Below is a small trained network, with its code and all its weights. Each question gives an input and a class and asks what happens when units are switched off, that is, made to give their printed mean instead of their output.

import numpy as np


def w(rows, s, z=0):
    codes = np.array(rows[::2]) - 128.0
    scale = np.full(codes.shape[1], s)
    scale[-1] = z or s
    return codes * scale


def f(y):
    return y / 2 * (1 + np.tanh(0.7978845608 * (y + 0.044715 * y**3)))


def log_softmax(a):
    a = a - a.max(-1, keepdims=True)
    return a - np.log(np.exp(a).sum(-1, keepdims=True))


def net(x, mask):
    res = np.array(x, float).reshape(1, 7) / 4 @ E
    y = f(res @ A[0][:, :-1].T + A[0][:, -1])
    res = res + np.where(mask, y, B[0][:, -1]) @ B[0][:, :-1]
    return log_softmax(res[-1] @ U[:, :-1].T + U[:, -1])


A, B = {}, {}
E = w([
[144,124,98,50,83,175],'x0',
[171,94,89,219,145,213],'x1',
[56,32,131,159,106,153],'x2',
[145,155,64,115,9,128],'x3',
[139,63,217,91,75,218],'x4',
[3,174,114,139,55,173],'x5',
[91,219,188,101,136,138],'x6',
],0.0048)
A[0] = w([
[127,126,107,137,139,94,200],'neuron 0',
[81,148,177,114,136,129,172],'neuron 1',
[72,206,104,167,162,139,135],'neuron 2',
[105,82,76,148,108,132,253],'neuron 3',
[135,139,137,90,126,110,194],'neuron 4',
[142,149,112,128,107,162,161],'neuron 5',
[121,19,177,77,167,211,240],'neuron 6',
[117,156,115,143,130,139,180],'neuron 7',
[131,132,127,123,129,134,183],'neuron 8',
[141,161,150,129,159,111,136],'neuron 9',
[160,161,116,70,139,87,140],'neuron 10',
[77,60,44,136,103,140,185],'neuron 11',
[121,135,122,97,71,137,187],'neuron 12',
[106,157,125,151,162,122,102],'neuron 13',
[182,132,119,116,99,229,162],'neuron 14',
[78,146,188,129,123,126,147],'neuron 15',
[163,175,115,49,134,56,143],'neuron 16',
[111,171,126,163,141,127,183],'neuron 17',
[68,153,194,128,125,121,171],'neuron 18',
[169,31,173,189,147,108,212],'neuron 19',
[129,130,132,124,123,127,128],'neuron 20',
[126,112,122,140,124,124,215],'neuron 21',
[65,142,135,78,8,152,186],'neuron 22',
],0.015,0.0022)
B[0] = w([
[136,129,144,126,184,114,152],'neuron 0',
[113,155,150,99,142,113,174],'neuron 1',
[119,69,164,165,131,155,183],'neuron 2',
[158,120,111,147,188,115,175],'neuron 3',
[153,151,138,103,159,134,158],'neuron 4',
[161,139,136,142,123,152,147],'neuron 5',
[90,108,122,4,144,152,249],'neuron 6',
[157,117,155,133,158,148,144],'neuron 7',
[151,131,143,118,142,132,137],'neuron 8',
[119,115,134,133,172,107,152],'neuron 9',
[129,176,113,119,138,97,183],'neuron 10',
[128,124,82,168,196,92,188],'neuron 11',
[143,121,121,118,130,175,176],'neuron 12',
[99,103,150,145,134,146,142],'neuron 13',
[174,172,163,144,86,191,183],'neuron 14',
[119,154,144,85,125,106,174],'neuron 15',
[124,204,116,116,170,99,215],'neuron 16',
[153,99,170,124,172,156,154],'neuron 17',
[119,157,158,80,139,108,187],'neuron 18',
[171,54,67,110,133,123,223],'neuron 19',
[124,131,125,127,125,132,129],'neuron 20',
[159,116,140,115,159,124,143],'neuron 21',
[176,101,57,81,108,189,255],'neuron 22',
],0.033,0.0083)
U = w([
[131,146,114,167,57,60,3],'0',
[171,162,139,190,68,176,107],'1',
[149,2,73,138,137,157,214],'2',
[113,176,116,176,177,19,169],'3',
[102,180,127,52,102,140,187],'4',
[43,130,103,169,19,88,13],'5',
[32,111,206,167,131,93,12],'6',
],0.0063,0.0012)

Each question gives the input, the list of numbers given to net, and the class t.
The units are the neurons (one row each of A and B). Each row of codes is followed by its name. A weight is (code - 128) times the scale printed after its matrix; where a second scale follows, it is the last column's (A, B and U).
mask holds one flag per neuron, in row order. A switched-off neuron (its flag False) gives its mean, the last column of its row in B, instead of its output. The means were averaged over made-up inputs and are rounded, as every weight is.
A unit's drop is (log p(t) with every unit on - log p(t) with that unit switched off) / (log p(t) with every unit on - log p(t) with every unit switched off).
The circuit of an input: a set's keep is (log p(t) with only the set's units on - log p(t) with every unit switched off) / (log p(t) with every unit on - log p(t) with every unit switched off). Starting from the 12 units with the biggest drops (on a tie, the unit counted first), units are removed one at a time, each time the one whose removal leaves the highest keep (on an exact tie, the one counted first), for as long as the keep stays at least 0.8.
circuit, biggest first: the units of the circuit, biggest drop first
unit that matters most: the unit with the biggest drop
k most important neurons: the k neurons with the biggest drops, biggest first
drop when u is switched off: that unit's drop, to one decimal
input [-6,-4,-8,-5,-1,8,6], class 6: unit that matters most -> neuron 2
input [-3,-1,6,6,-3,-4,4], class 3: circuit, biggest first -> neuron 22; neuron 6
input [-8,-5,-2,8,4,-8,-4], class 3: circuit, biggest first -> neuron 22; neuron 6
input [5,-5,-3,1,-1,-2,-4], class 3: circuit, biggest first -> neuron 6; neuron 16
input [0,5,-4,6,4,4,7], class 1: circuit, biggest first -> neuron 14; neuron 6
input [-8,-6,3,3,-2,1,0], class 3: circuit, biggest first -> neuron 6; neuron 22
input [7,3,-8,3,-2,-5,6], class 3: circuit, biggest first -> neuron 6; neuron 22
input [0,6,-6,-8,-6,-4,7], class 6: circuit, biggest first -> neuron 2; neuron 22; neuron 19
input [-2,-8,-8,-1,0,3,-1], class 3: circuit, biggest first -> neuron 6; neuron 16
input [-6,0,-8,0,-2,3,4], class 6: circuit, biggest first -> neuron 2; neuron 22
input [-7,3,-3,5,-2,4,-8], class 3: 3 most important neurons -> neuron 22; neuron 6; neuron 11
input [-8,-5,-7,-2,-2,5,8], class 6: 2 most important neurons -> neuron 2; neuron 13
input [7,-6,2,-4,0,-8,-5], class 4: 2 most important neurons -> neuron 6; neuron 16
input [4,-3,-8,5,-4,7,-5], class 2: circuit, biggest first -> neuron 22
input [2,1,-7,-8,0,8,6], class 6: 2 most important neurons -> neuron 2; neuron 6
input [5,7,-3,-1,-2,-3,1], class 1: drop when neuron 14 is switched off -> 0.2
input [2,1,4,0,-5,-2,5], class 6: drop when neuron 4 is switched off -> 0.0
input [2,-4,-4,2,3,6,-6], class 2: drop when neuron 16 is switched off -> 0.1
input [0,6,-3,5,-3,-1,3], class 1: drop when neuron 19 is switched off -> 0.1
input [6,5,-2,-6,-8,-4,-4], class 3: circuit, biggest first -> neuron 22
